Each row has a name. Each question is about the rows just above it.

[116 176 128 110] = j233
[ 91  90 177 130] = j418
[111 179 153  90] = j9
[176  90 116 126] = j411
[176  90 116 129] = j550
How many entries does [ 91  90 177 130] have? : 4
Which value is in both j550 and j9? : [90]
Which value is in both j550 and j418? : [90]
Which value is in both j418 and j9? : [90]
Shared by j411 and j418: : [90]
How many entries does [116 176 128 110] have? : 4
Number of entries in [176  90 116]: : 3

[205 199 214 222 210 205 200] = j673
[199 213 214 226 213 205 231] = j9
[217 201 237 228 205 180 214] = j202
[213 242 209 232 231 202 200] = j889
[225 207 204 205 194 206 203] = j233
[199 213 214 220 217 216 226] = j550
Count the entries of [199 213 214 220]: : 4
How many entries does [205 199 214 222 210] have? : 5
Shared by j233 and j673: : [205]
Number of entries in [199 213 214]: : 3
How many entries does [213 242 209 232 231 202 200] have? : 7
The one value in j889 and j673: : [200]
The one value in j673 and j889: : [200]

[133 109 124 179] = j411
[195 115 100  99] = j673
[132 137 125  83] = j418
[122 125 194 127] = j648
[112 149 130 217] = j202
[194 118 194 150] = j889
[ 90 120  90  60] = j452
[134 111 126 215] = j9
[165 128 102 157] = j233
[124 124 126 193] = j550
[194 118  92 165] = j257
[104 131 134  10] = j845
Shared by j889 and j648: : [194]
How many entries does [165 128 102] have? : 3
Shared by j257 and j648: : [194]
Number of entries in [194]: : 1
[122 125 194 127] is in which row? : j648

[163 221 134 180  88 165 124 128 177 196 176 167 119 130 109 110 135 142
 185 109 175 100  96 147 106  74 163  69 162 126 134 103  89 151 148  89
 184 168 121  76  99 147 184  47 100 132 106 117 136 150 134 101 141 157
 108 100] -> j550
[144  98  83  94  75 103 126  99 207 117 149  98  70 111 149 167 147  51
 169 118  93  98 133  84 168 101 149  86 163 156 142 141 127 162 139 133
 115 202 138 104 101 148  77 138 126 143 120 127 134 154 176  86 135 101
  95  64] -> j411
[163 221 149 180  88 165 124 128 177 196 176 136 119 130 109 110 135 142
 185 109 175 100  96 147 106  74 163  69 127 126 134 103  89 151  93  89
 184 168 121  76  99 147 184  47 100 132 106 117 136 111 134 101 141 157
 108 100] -> j418
[113  75  50  68 108  73 149 112 159  85 106  98  86  87 161 182 126  72
 122 169  88 124 163  64 153 136 126 143 153 143 121 164 139 142 124 173
  90 149 145 136 145 133  46 205 146 129 134 132 131 136 143 103 106  79
 147 101] -> j202
Whose row is [144  98  83  94  75 103 126  99 207 117 149  98  70 111 149 167 147  51
 169 118  93  98 133  84 168 101 149  86 163 156 142 141 127 162 139 133
 115 202 138 104 101 148  77 138 126 143 120 127 134 154 176  86 135 101
  95  64]? : j411
Whose row is [163 221 149 180  88 165 124 128 177 196 176 136 119 130 109 110 135 142
 185 109 175 100  96 147 106  74 163  69 127 126 134 103  89 151  93  89
 184 168 121  76  99 147 184  47 100 132 106 117 136 111 134 101 141 157
 108 100]? : j418
Whose row is [163 221 134 180  88 165 124 128 177 196 176 167 119 130 109 110 135 142
 185 109 175 100  96 147 106  74 163  69 162 126 134 103  89 151 148  89
 184 168 121  76  99 147 184  47 100 132 106 117 136 150 134 101 141 157
 108 100]? : j550
Count the entries of [163 221 134 180  88 165 124 128 177 196 176 167 119 130 109 110 135 142
 185 109 175 100  96 147 106  74 163  69 162 126 134 103  89 151 148  89
 184 168 121  76  99 147 184  47 100 132 106 117 136 150 134 101 141 157
 108 100]: : 56
How many entries does [113  75  50  68 108  73 149 112 159  85 106  98  86  87 161 182 126  72
 122 169  88 124 163  64 153 136 126 143 153 143 121 164 139 142 124 173
  90 149 145 136 145 133  46 205 146 129 134 132 131 136 143 103 106  79
 147 101] have? : 56

[126  97 165 130 130  98 116  79 118  20 122 144 147  83  79 139 141 148
 111  90  94 136 110  62 159 111 117  96 140  57 127 146  79 157 146 131
 125  97  94  80 115]  j452
[165 139 179 210 100 124  78 122 101 171 140  92 121 133 136 148 112  91
 139 113 138 125 109 123 165 121 134 143 174 100  88 132 198 134 134 179
 155 140 107 105 199]  j411
[126  97 165  96 130 149 116  79 118  20 122 141 147  83  79 139 141 148
  79  90  94 136 110  62 159 111 117  96 140  57 127 146  79 157 101 131
 125  97 168  80 115]  j550
[126  97 165 130 130  98 116  79 118 113 122 144 147  83  79 139 141 148
 111  90  94 136 110  62 159 111 117  96 140  57 127 146 121 157 146 131
 125  97  94  80 115]  j233
Count the entries of [126  97 165 130 130  98 116  79 118  20 122 144 147  83  79 139 141 148
 111  90  94 136 110  62 159 111 117  96 140  57 127 146  79 157 146 131
 125  97  94  80 115]: : 41
Which row holds [126  97 165 130 130  98 116  79 118  20 122 144 147  83  79 139 141 148
 111  90  94 136 110  62 159 111 117  96 140  57 127 146  79 157 146 131
 125  97  94  80 115]? : j452
Count the entries of [126  97 165 130 130  98 116]: : 7

[106 211 148 195] = j889
[ 98 125 179 157] = j418
[157 158 143 157] = j550
[ 88  96 220 199] = j845
[186  84 204 207] = j257
[195 128 136 155] = j452
[207 171 127 137] = j202
[104 226 204 165] = j9
[  9 201 107 229] = j673
Count the entries of [ 88  96 220]: : 3
Count the entries of [104 226 204 165]: : 4
Which value is in both j550 and j418? : [157]
Number of entries in [88 96]: : 2
Which value is in both j889 and j452? : [195]

[148 139 137 154 139 135] -> j648
[149 139 148 145 139 135] -> j889
[138 139 132 137 130 140] -> j845
[139 146 139 138 131 145] -> j257
Shared by j845 and j889: : [139]
Number of entries in [149 139 148 145 139 135]: : 6
Which row holds [138 139 132 137 130 140]? : j845
Whose row is [148 139 137 154 139 135]? : j648

